Each row is shifted at random along 8 fixed directions that mean nothing.
Known rows, with every step that occurs
livo nupo fanum bove vilu lagil teler figo: [  34,  -55,  -23,    6,  -84,  195,   10,  186,  112, -479,  142,   15,
   16,   69,   85, -337,  377,  267, -324,   67, -154,  -51,  196,   15,
  112,  -65,  343,  -31,  203,   49,  278,  -24, -149, -162,  -81,  398,
  -79,  -87,  148,  -47,   37,  -27,  327, -422,  298,  -60, -190]
bove vilu lagil teler figo fanum: [ 109,  -93,   -8, -236, -148,  233,  -34,  253, -157, -431, -194,   35,
  183,  141,  110, -469,  206,   12, -297,  279,  -15,  161,  283, -226,
  120,  334,   84,  155,  453,  148,  130, -339, -166,   99,  164,  180,
 -116, -127,  163, -149,  184, -380,  335, -364,  391,   27,  160]
figo nupo livo fanum bove vilu teler: [ 307, -101,  191,  -75,   20,  296,    5,  -37, -112,  456, -108,  171,
 -119,  185,  141,  380,  -98, -333,  173, -112,  -43,  -69,  -18,  191,
   19,  310, -240,  141,  226,  170,   56, -225,  -34,  -74,   46,   37,
  -95,  127,  -12,  -12,  241, -417, -222,  -15,   79, -102,  -55]
bove nupo livo vilu lagil fanum: [ 165, -156,   19,  -33, -226,   20,  -56,  -39, -171,  -30,  143,  329,
    2,  148,  -72,  132,  484,  -18, -211,  -23,  -55,   76,  386,  235,
  -28,  178,  139,  336, -135,  107,  124,  122,  -91, -178,  -44,  151,
 -316,  -26,  315, -144,  -66,  292,  223,  232,  339, -101,  -83]
teler lagil fanum nupo livo vilu bove: [ -56,   15, -113,  -59,   59,  -74, -154,    6, -144,  -35,   89,  -88,
  -83,  -48,  -81, -316, -209,   29,  -55,  -47, -202,  130,  -18,  149,
   55,   95,   22, -120,   -8,   -6,  -77,  -33,   62, -182,   26, -108,
 -134,  245, -187, -266,  217,   49,  271,   73, -187,  232, -180]
fanum nupo figo teler: [  49,   -3, -105,  -72,  168,   81,  -40,   54,  -52, -168,   47,   64,
  -17,  -20,  -83, -145,  253,   60,  -30,   93, -137,  202,  211, -269,
 -131,  -10,  -25, -176,  279,   46, -141,  -52,   16,  -60,   -1, -190,
 -177,  -10,   74,  -81,   50,  117,  532,   55,  236,  140,  -29]
vilu bove nupo figo fanum: [-261,  280, -113, -124,   29,   60,  118, -117,   30, -177,  172, -184,
  203,  -16,  -75, -195, -217,  133,  108,  -48,  -51,   41, -154,   -6,
  -91, -167,  -35,   41, -305,   35,  -97,  173,   59, -270, -201, -234,
    4,   -2,  -84, -100, -134,   60,   63,  260, -237,  -45,   71]
livo nupo figo fanum bove vilu teler: [ 310, -270, -158, -127,  201,  -86, -133,   61, -396, -362,  194,  -93,
  -37, -116,    8, -173,   77,  -79, -108,  190, -164,   85,  290,  -74,
 -109,  222,  -76, -238,  167, -232,  171, -173,   -4,  -44,  481,   74,
 -146,  -90,   45,   19,  200, -103,  295,   29,  254, -164,   35]
dezerag lagil fanum bove nupo livo vilu teler figo: [-157,   68, -161, -221,  345,   29, -120, -146,  -51,   92,  191, -209,
  -56, -104,  -27,   84, -386,  -41,  228, -155,    4,  -20,   39,   48,
  -22, -158, -203, -333, -134,  177, -100,  238, -164,  115,  159, -303,
   13,   54, -135,   29, -249,   59, -332,   39, -175, -222,   -9]
teler figo fanum bove nupo livo vilu lagil: [ 182, -184,   -4, -145,  -83, -266,  -83,   21, -355, -626,  244,   62,
 -143, -174,   -5, -392,  103,   44, -550,  303,  -23,  -33,  307,  -19,
  193,   48,  216, -143,   45, -146,  244, -164, -106,   30,  107,  231,
  -46,   38,  227,   14, -132,   23,  287,   -4,   41,  -52,   29]
fanum bove vilu lagil teler figo: [-281,  405,   20,    6, -131,   83,  203,   -6,  308, -127, -246, -253,
  179,   74,  163, -213, -283,  159,  133,   -1,  163, -168, -368,  -98,
   -2, -253,  -33,   14,  -29,   55,  -23,   98,  -41, -116, -133,  -80,
  417,  -59, -159,  223, -105, -451, -254, -161, -283,  -44,  248]
vilu teler dezerag livo nupo fanum bove: [-108,  -50,  332,  282,    8, -154,  202,  139,  455,  566,   37,  289,
  149,  -92,  -48,  269,  241,   91,  -38,  -34,    7,  -56, -290, -201,
  162, -210,  227,  220,  351,   84, -142,   85,  102,  192, -525,  208,
 -243,   55,   89,  176,  -50,  528,   60, -191,  177,  210, -229]
bove fanum nupo livo vilu teler dezerag: [  13,  -90,   16, -177,   61,  -57, -130,   21,  -99,   34,  137,   77,
 -119,  -59,   66,  -84,  -92, -141,  -35,  -21,  -17,  -52,  113,   32,
  212,   -3, -159,  -87,  251,   34,  -53,  159, -104,  142,  143, -109,
 -351,  260,   66,  -71,    0, -135,  -41,  -18,  -12,  137,   28]
fanum nupo figo teler lagil vilu: [ 309, -210,  180,  -48, -382,  -61,   74,  -50, -288, -626, -182,  168,
 -434,  166,  284,  214,   97, -111, -393,  226,  223, -216,  327,  107,
   15,  282,   56,   70,   -1,   39,  299, -191, -285,  216,  200,  388,
  351, -272,  352,  170, -251, -663, -437, -204,  195, -219,  195]
lagil teler dezerag livo vilu fanum bove nupo: [-183,    6,   93,  132,  109, -296,  -14,  213,  108,  214,   50,  -71,
   88, -195,  -59, -287, -222,   -1,   -9,  104,    3,   25, -284, -212,
  188,   54,   75,  146,  288, -186, -128,  -94,  191,  106,   73,  -30,
 -102,  335, -187,   55,  248,   23,  243,  -84,  -79,  390,    7]
fanum bove vilu lagil teler: [ -91,  102, -142,  -40, -122,  310,   24,  -24,   72, -237,  -39,  -63,
   90,  175,   -1, -119,   99,  119,   14,  -28,   16,   -6,   87,  102,
 -189,   20,   12,  298,  -95,  -52,   92,  141,  -64, -229,   57,   -3,
  147,  -69,  -14,  -29,  -75, -327,   83,   76,    3,  -92,  195]
dezerag livo fanum nupo figo teler: [ 118, -229,    7,    4,   80,   53, -110,  105,   93, -394,  233,    0,
  -33, -225,   15,   38,  286,  290, -290,  149,   59, -115,  438, -287,
   15, -298,  335, -156,  385,  -67,  226,  -46, -337,  415,  124,  324,
  -61, -480,  318,  243, -374,    7,    3, -410,  322,  135,  -50]
fanum nupo livo vilu: [  60,   34,  -98, -129,   77,  -66, -199,   66, -129,    6,   69,  -50,
 -158,  -76,   74, -265, -151,   33,   36,   19,  -87,   74,  227,  -66,
  -43,   52, -119, -171,  296,   17, -102,   -2, -111,  -64,  238, -183,
 -249,  132, -100,  -85,  137, -306,  153,   43,  -84,  439,   33]
lagil fanum bove nupo livo: [ -14,   60,  -50,   11,  187, -332,   92,   99,  -40,  -73,   74, -130,
  215, -241,   25, -504,   37,  143, -140,  263, -136,   95,  -80, -294,
 -106,  -32,  141,  134,  296, -248,  -10, -398,  174, -193,  234,  115,
  -44,  -72,  -87,  116,  249, -129,  486,   83,   95,   73,   40]
nupo fanum bove vilu lagil: [-150,   53, -348, -165,  275,  267, -103,    3,   17, -284,  295, -163,
  255,  -88,  -55, -391,   82,  235,   23,  -37, -177,  125,  202,  -55,
 -199, -106,  -14,  -89,   38,  -51,   44,  121,  -87, -151,  218, -160,
 -279,  -88,  -73, -107,  -85,   12,  294,   97,   54, -240,   57]
dezerag livo fanum nupo figo teler lagil vilu: [ 354, -193,   -1,  121, -221,  296, -225, -145,  -59,   52, -295,    9,
 -534,  156,   85,  706,  -50,  -95,  109, -264,   -1, -165,  191,  431,
  -56,    0,  -33, -216, -245,   77,  172, -145, -182,  195,   68,  170,
  258, -271,    5, -154,   -3, -337, -702, -313, -177,   14, -118]
dezerag nupo figo teler lagil vilu: [ -34,  116, -209, -175,  240, -159,  -99,   29, -206,   58, -154, -307,
  -85,    5,   60, -169, -469,  -72,  348,   32,   -2,  231,   61, -221,
 -151,  243, -356, -293,   14,  115, -250,  -96,  -14,  120,  436, -378,
  -16,  -66, -275, -122,  157, -168, -149,   33,  -54,  133,  149]
nupo fanum bove vilu: [-281,  269, -116,  -78,   75,  685,   -6,   81,  374,  -50,  117, -101,
  143,   53,  172, -197,  -22,  243,  126, -207,  -73,  -94,  -20,   76,
  -93, -151,    9,  125,  115,  160,   21,   93, -169, -253, -119,  -77,
  -48,   24, -155, -110,  -45, -512, -103, -192, -179,    0,  -26]
livo nupo figo teler: [-210,  440,   29, -146,  152,   86,   99,  139,  235,  204,    5, -185,
  300,   44,  152, -379, -210,  153,  271,   -9,   19,   91, -132, -413,
   30, -135, -177, -211,  399,  378, -337,  143, -115, -184, -194, -346,
 -186,   67, -142,    6,   48,  -77,  168, -114,   -7,  425,  -20]
nupo livo vilu bove fanum: [  55,   36,  -72,  -29,   -7,   54,  -35,   17,    2,  339,   18,  103,
  239,    3,  -74,  -92,  201,  -47,  109,  -50, -182,  149,  -31,   87,
 -117,  102,  -97,  240,   42, -108, -127,   74,  205, -333,  -72, -136,
 -278,  121,  -98, -167,  299,  285,  373,  322,   17,  127,  -66]
lagil vilu bove nupo livo: [-170,  114,  154, -100, -183, -196,  206,    9,  -29,  -44,  120,  202,
  103,   45,   19, -219,  116,    5, -164,  148,  101,    5,   20,  -52,
   -5,  183,   86,  590,   59,   37,  -61,  153,   32, -217, -147,  -16,
  -68,  152,  162,  130, -144,   -5,  248,  366,  156,  123,  130]
dezerag teler lagil vilu nupo figo fanum: [-168,   52,   94,   79, -128,  211,   62,  175,  246,  138, -149,    5,
   -9,  206,   35,   27,  -10,   87,  103, -108,  -11,   65,  -24,  -49,
  153,    5,  109,   59,   61,  266,  -32,   62, -114,  208, -202,   98,
  -61, -181,  -24, -108,   27,   37, -197, -410,   92,   74, -145]
livo fanum bove vilu: [-186,  169,    3,   73,   48,  272,   49, -116,  271,   48,  246,  107,
  272,  -77,   28,  444,  170,  119,   64, -129,  209, -147,   60,   52,
 -254, -165,   57,  155, -265,   80,  109,  248, -167, -165, -123,  -51,
   73,  -98,  149,  326, -425,  -68, -228,  265,  -10, -345,  122]
figo fanum bove nupo livo vilu teler: [-123,  139,  -47,   80,  245, -107,   56, -103,  -59,  373,  164, -105,
  108,  -65, -150,  -59, -225, -185,  263,  -61,  -46,   50, -313,   36,
  -16,  -69, -216,   -2, -220, -258, -141,  124,  317, -208,   56, -290,
   31,  302, -227,   -2,  200,  245,  198,  445, -245,   -7,  -26]
figo fanum bove vilu lagil: [ 347,   19,  217,  189, -110,    0,  216,   92,   60,  369, -361,   80,
  307,  103,  208,  238,   22,  -76,  117,  103,   18,  -23, -220, -141,
 -147,  267,  -48,  208,  278,   -3,  183, -515,   91,  -15,   83,  269,
   39, -305,  -38,  334,  347, -488, -105, -104,  208, -345,  189]
lagil vilu fanum bove nupo figo teler dezerag: [-234,  160,  -12,  113,  108,  -84,   68,   97,  130,   78,  -66, -117,
   44,  -43,  -40, -303, -122,   -2,  150,  -65, -103,   30, -427,  -66,
  124,  -73,  -55, -105,   15, -104, -209,  -11,  310, -128, -120, -227,
   -3,  344, -254, -108,  293,   80,  247,    0, -220,  135, -105]
livo fanum bove vilu nupo figo teler dezerag lagil: [-108,  176,   69,   76,  293, -166,   51,   95,  145,  318,   42, -189,
   89, -192,   42, -177, -451,  -57,  221,    5,   26,   -3, -380, -309,
  171,  -99, -178, -381,  147,   67, -231,  -19,   90,  178,  -24, -264,
  -76,  242, -235,   93,   58,  253,  -97, -158, -217,   54,  -26]
bove fanum nupo figo teler dezerag: [  57,   42,  109,   14,   56,  101,   91, -136,   78,  174,  -76,  210,
  -34,   13,   59,  447,  129, -171,  101,  -95,   38,  -49,  -98,  -35,
  -24,  -68, -191, -164,   -9,  196, -128,  -15,   28,   38, -204, -178,
  -73,   86,  131,   48,  -98,   27, -143,   97,   45, -253,   10]
dezerag livo vilu lagil fanum bove nupo figo teler: [-114,  -94,    9,  174,  159,   47,   18, -132,   -1,   31,  349,  223,
   33, -120, -305,  262,  360,  -35,  -98,  -35,   43,   28,   43,   19,
  -38,  -85,  132,   45, -309,  -83,  -42,  273,  115,  -23, -184, -182,
   81,  165,  192,  102, -315,  860,  334,  380,  163, -237, -185]
fanum nupo figo teler dezerag lagil vilu: [ 183, -197, -208, -120,  143, -259, -221,   45, -288, -287, -148, -239,
 -305, -102,   93, -172, -284,   -1,   58,  113,   12,   76,  263, -174,
 -117,  129, -188, -419,  148,  -93,  -57, -157, -113,  401,  559,  -95,
   15, -170, -117,  -57,   25, -332, -231, -195,  -28,  145,  189]
nupo livo fanum bove vilu teler figo: [ -93,   88, -211,  -91,   58,  329, -187,  -37,  144,    2,  -17, -122,
  -70,  -47,  -95,  -96,   35,   58,  109, -198, -179,  -12,  -51,  212,
   37, -347,  -52, -204,  -73,  -89,  -85,  182,   53, -195, -150, -189,
   -4,  128, -165, -275,   91,  131,   73,  -68, -347,  163, -121]
lagil teler dezerag livo vilu bove: [ 247, -219,  -54,    1,  -85, -124, -167,   88,   15,  549, -412,  -21,
   75,   80,   22,  313,  -41,  -45,  355, -128,  -50,  113,   28,   60,
 -260,  282, -181,  206,  263,  -72, -117,  -25,   85,  139,  201,   22,
 -150, -193, -230,  -34,  363, -227, -199,  -37,   96,  337,   92]
bove vilu lagil teler: [   5,   13, -132, -220, -203,  343,  -59,   39, -162, -225,  -94,  103,
   60,  280,  -22, -205,  197,  -61,  -65,   67,  -11,  190,  310,   64,
 -123,  341, -110,  433,   37,  119,  -33,   77, -102, -208,  117, -122,
 -135,   61,  110, -305,   45, -217,  272,  139,  213,   70,  239]
vilu lagil teler dezerag livo: [ 466, -454,  -86, -121, -283, -142, -193,   41, -218,   58, -449,  176,
  -91,  150,  -30,  264,  330,  -20,  -86,   92,  -74,  199,  463,   17,
 -222,  303,  -16,  299,  324,   -5,   20, -234, -104,  320,  239,  265,
 -289, -450,  151, -209,  130, -166,  -65, -150,  381,  182,  224]
lagil fanum bove vilu teler figo: [  22,  -57,  126, -149,   41,  110,   90,  124,  -41, -127, -179,   70,
  149,  -15,  171,   23,   10, -122,  -99,  188,   62,  -16,  -42, -168,
  -21,  278,  -40,  159,  384,  109,   65, -314,  -76,   70,  156,   76,
   98,  -58,   85,  220,   91, -499,  -24, -206,  263, -293,  173]
teler lagil vilu nupo figo fanum: [-237,   96, -166, -223,   30,  242, -114,   11,   93, -207,  136,  -29,
   95,  144,    2,  -57,   76,  234,   83, -231,  -40,  117,  359,    5,
    2,  -71,   61, -242,    1,  503,  -11,  304, -360,   94, -122, -162,
 -386, -169,   87, -109, -302,  -53,  -78, -108,  159, -108, -102]
dezerag figo teler lagil fanum nupo livo vilu: [  35,    2,  344,  107, -197,   56,  103,  115,  147,  -21, -154,   13,
 -197,   -9,  284,   92, -235,    3, -171,  100,  271, -295,  -96,  -88,
  286,  -49,  138,  -56,  210,  158,  139, -201, -264,  378,  -56,  337,
  371, -147,  100,  272, -157, -423, -585, -556,  -75,  126,  -53]

Rows
[-265,    6,   66, -205,  -37,  321,   16,   11,   60, -416,  162,   73,
  -93,   24,   21, -208,   77,   56, -275,    5,   94, -148,  107,   77,
  239,  -92,  193,  122,   71,  155,  112,   86, -201,   37, -175,   73,
  143,  141,  179,   -6, -312, -240,   -8, -170,   -2,  -34,  -69] | lagil fanum bove vilu teler figo nupo livo
[   1,   66,   65,  172,  -35, -162,  244,   37,  178, -259,  137,  116,
  190,  -25, -113, -125,  452,  184, -284,  138,  -98,   18, -108, -172,
  105, -265,  318,   12,  -20,  -99,  109,  -17,  166, -136, -372,  254,
  -33, -118,  200,  119,  -69,  513,  525,   -4,  228, -300, -133] | vilu fanum bove nupo figo teler lagil
[  -4,   49,  333,  210, -203,  169,  112,  -57,  166,  474, -262,  153,
 -319,  145,   33,  499, -245, -213,  106, -173,  105, -151, -351,  231,
  183,   34,  -16,   58, -184,  230,  -83,  -99,   29,   79, -436,   40,
  298,  172,  -76,   -4,    0,   46, -516, -186, -313,   67, -207] | dezerag figo teler lagil vilu nupo livo fanum bove
[ 117, -309,    3,  169, -166,  -58,  -93,    2, -170, -101, -195,   98,
 -304,  -15, -197,  338,   59, -156,  -74,   20,    6,   32,  -71,  247,
  -55,  209,  105,  193, -416, -301,   89, -267,  266,   60,   64,  155,
  252,   92,  -13, -154,  192,   59,  -65,   38, -135,  -31,   38] | lagil fanum bove vilu teler dezerag figo nupo
[ 114,  -57,  148,  236, -220,  129,   49,  -57,  195,  103, -217,   68,
 -263,  100,  -16,  301,   99,   59, -133,  -58,   17, -124,  -81,  178,
   39, -215,  248,    7, -211,    8,   92, -192,    2,   68, -377,  377,
  397, -165,   11, -116,  -58,  116, -290, -312, -193,  123, -207] | dezerag lagil teler figo nupo livo fanum bove
[ -45,   74, -332,   33,  337,  162, -253,  -62, -165,  203,   36, -343,
 -111,  -99, -256, -306, -351,  -85,  340, -148, -299,  237, -170,   54,
  -76,  -27, -261, -429, -155, -165, -284,  -44,  270, -220,  190, -536,
   13,  350, -473, -432,  409,  347,  348,  165, -388,  336, -150] | dezerag livo nupo figo fanum bove vilu lagil teler
[-305,  219,   13,  -74,  -43,   61,  -18,   35,  234,  132,  -81, -164,
   81,   99,   23, -112, -167,  121,  209, -189,   93,  -63, -114,   17,
  183, -306,   33, -113,  -13,  198,  -93,  242, -111,   83, -184,  -89,
    5,  -31,  -79,  -48,  -72,  -39, -249, -203, -179,  309, -109] | lagil vilu teler figo nupo livo fanum
[ -18, -102,  -71,  -71,  269, -219, -166,  -24,   -7, -108,  297,  -88,
   16, -411,   57,   30, -118,  125,  -42,   27,  125, -117,  187, -223,
  -14, -179,   -5, -456,  147,    3,   -5,   73, -203,  304,  194, -119,
 -124,  -46,   35,  300, -354,   11, -231,    6,  -58,   30,   58] | teler dezerag livo nupo figo fanum bove vilu
[  45,  -78,  -97,  -10,   64,  -74, -238,  268,    0,  -57,  103,  -70,
 -130, -177,   16, -600,  -21,  184, -227,   78, -206,  107,  144,  -61,
  168,   55,  193,  -47,  311,  -63,  -54, -222,    9,  -29,   93,  111,
 -263,  248, -179, -314,  284,    3,  366, -285, -115,  491, -173] | teler dezerag lagil fanum bove nupo livo vilu
[ -91,  269,  -78,  115, -153, -182,  -73,  132,  240,  329, -184, -325,
   84,   10,  -84, -227, -351,  192,  338, -161,  -25,    1, -351,   64,
   88, -162,   29,  219, -132, -265, -107,  118,  280, -185, -111,  -48,
   30,  108, -398, -155,  360,  -65,   32,  -30, -458,  678,   51] | figo teler dezerag livo vilu bove nupo
[ -95, -151, -163,  125,    2, -332,  -60,   14,   48, -483,  410,  -44,
  114, -149, -218, -261,  410,  332, -336,   97,   50,  -32,  331,  -73,
  126, -485,  422, -144, -172, -384,  303,  386,  -70,  245,   75,  354,
 -103, -324,  275,  172, -355,  537,  327,   43,  182,  -39,  -78] | figo fanum nupo livo vilu teler lagil
[ -70,  -72,  228,  -24,   46,  135,   79,   34,   59,  121,   19,  174,
   12,   39,   59,  105,   15,  -93,  -59,  -17,   46,  -70,  -54,  -43,
  125,   94,   34,  -46,  294,  204,    8,   33,  -84,  143, -208,   38,
   50,  123,   79,  167,  -50,  -90,    5, -118,  170,   17, -182] | lagil teler figo fanum nupo livo vilu bove
[-136,    4,  -98,  -23,  153, -379,  -33, -123,   24,  259,  222, -126,
  158, -222,  -51,  191, -276,   50,  245, -123,   78,  -51, -101,   45,
 -124, -106, -110,   33, -267, -147,  -59,  296,   63,  107,  146, -132,
 -188,  -40, -107,  144, -176,  226, -343,  317, -151,  -51,  108] | teler dezerag livo vilu bove nupo fanum
[  22,   28,   70,  -64,   -4,  -51,   83,    0,  -63, -474,  245,  -52,
  -15,  -78,  121, -136,  -56,   32, -273,  155,  113, -171,   70,  -70,
  168,  -46,  103, -156,  -17,    9,  224,   26, -189,   39,   46,  176,
   84,  -49,  198,  215, -285,  -85,  -84, -134,   56, -305,   33] | livo fanum bove vilu nupo figo teler lagil
[-203,  280, -153, -158,   75,  -42,   -2,  -89,  -87, -151, -117, -330,
 -111,   13,  -12, -573, -461,  -25,  118,   12,  -29,   17, -261,  -11,
  105, -126, -188, -247,  -78,  -49, -174,  -22,  120, -179,   55, -336,
  272,  302, -315, -173,  118, -222,   92,   73, -453,  236,   92] | fanum bove vilu lagil teler figo nupo livo
[ -62,  -85, -275, -239,  215,  148, -117,  -73,   -3,  -56,   46, -158,
  202,  -15,   -3,   57,  -17,   79,  238, -141,   18,   64,  208,  -33,
 -207,  -10, -195, -146,  -70,  104,  -71,  275, -146,  232,  205, -209,
 -137, -258,  -47,  -30, -259,   83, -276,   36,   97, -303,  100] | nupo figo teler dezerag lagil vilu bove fanum
[-222,  279, -114,   88,  123,  187,  110,  -36,  315,   71,  -15,  -95,
  311,  110, -193,   19,  171,  239,  174, -180, -138,  135, -179,  -68,
  -81, -322,  167, -103, -163,  170,  -14,   48,  119, -254, -396,  -86,
    4,  -62,  -90,  -16,   21,  230,  380,   23,   27, -207, -118] | vilu lagil teler figo fanum bove nupo
[ 103, -150,  136,   70,  -24,   80,   84,   43,   -9,  -42,  130,   45,
  -38,    3,  124,   31,   16,   -1, -156,  105,   50, -153,   77,   -2,
   21,  132,  107,  252,  191,  -44,  215,  -97, -151,   99,  181,  315,
   63, -115,  117,  169,  -87, -176, -167, -200,  234,  -95,   12] | dezerag livo nupo fanum bove vilu lagil teler
[  55,  117,   94,  -10,  143, -283,  114,    5, -132,  474, -153,   36,
  233,   39,  -16, -129,  -66, -269,  192,   83,  -26,  189, -240, -223,
   96,  150, -261, -168,  151,  118, -233, -117,  226,  -36,   13, -263,
 -133,  210,  -89,   14,  341,  349,  289,  207,  153,  -19,  -31] | bove nupo livo vilu lagil teler figo fanum
[ 136,  -71,  -20,   -6, -212,   16,  -47,  -46, -126, -134,  -82,   51,
  -95,  237,   36,  230,  157,  -29,    3, -114,  -11,   13,  176,  234,
    7,  111,  -10,  -96, -236,  167,   85,  121, -112,  -43,  -30,  118,
  -77, -165,  123, -159,   -4,   64, -193,  -58,  126, -114, -104] | livo nupo figo teler lagil vilu fanum
[  48,   66,  282,   91,  -98, -305,  255,    2,   32,  -18,   81,   27,
   88,  -53,  144, -112, -118,  -80, -234,  224,  219, -228, -221, -113,
  272,  -75,  107,  119,   66, -122,  185, -102,    1,   95,  -38,  325,
  197,   -4,  145,  349, -124,  -64, -142,  -42,    1, -158,   71] | figo nupo livo fanum bove vilu teler lagil
[ -13,   67,   18,  260,  -65, -126,   44,  -19,  100,  336, -153,  -86,
   -6,  114, -101,  -15,  -50,  -16,  141, -143,  -90,   10, -344,  220,
   76, -107,   67,   -2, -255, -195,  -10,  -32,  296, -170, -141,  118,
  181,   84, -242, -124,  344,  200,   71,   44, -238,  104, -242] | figo nupo livo vilu teler lagil fanum bove
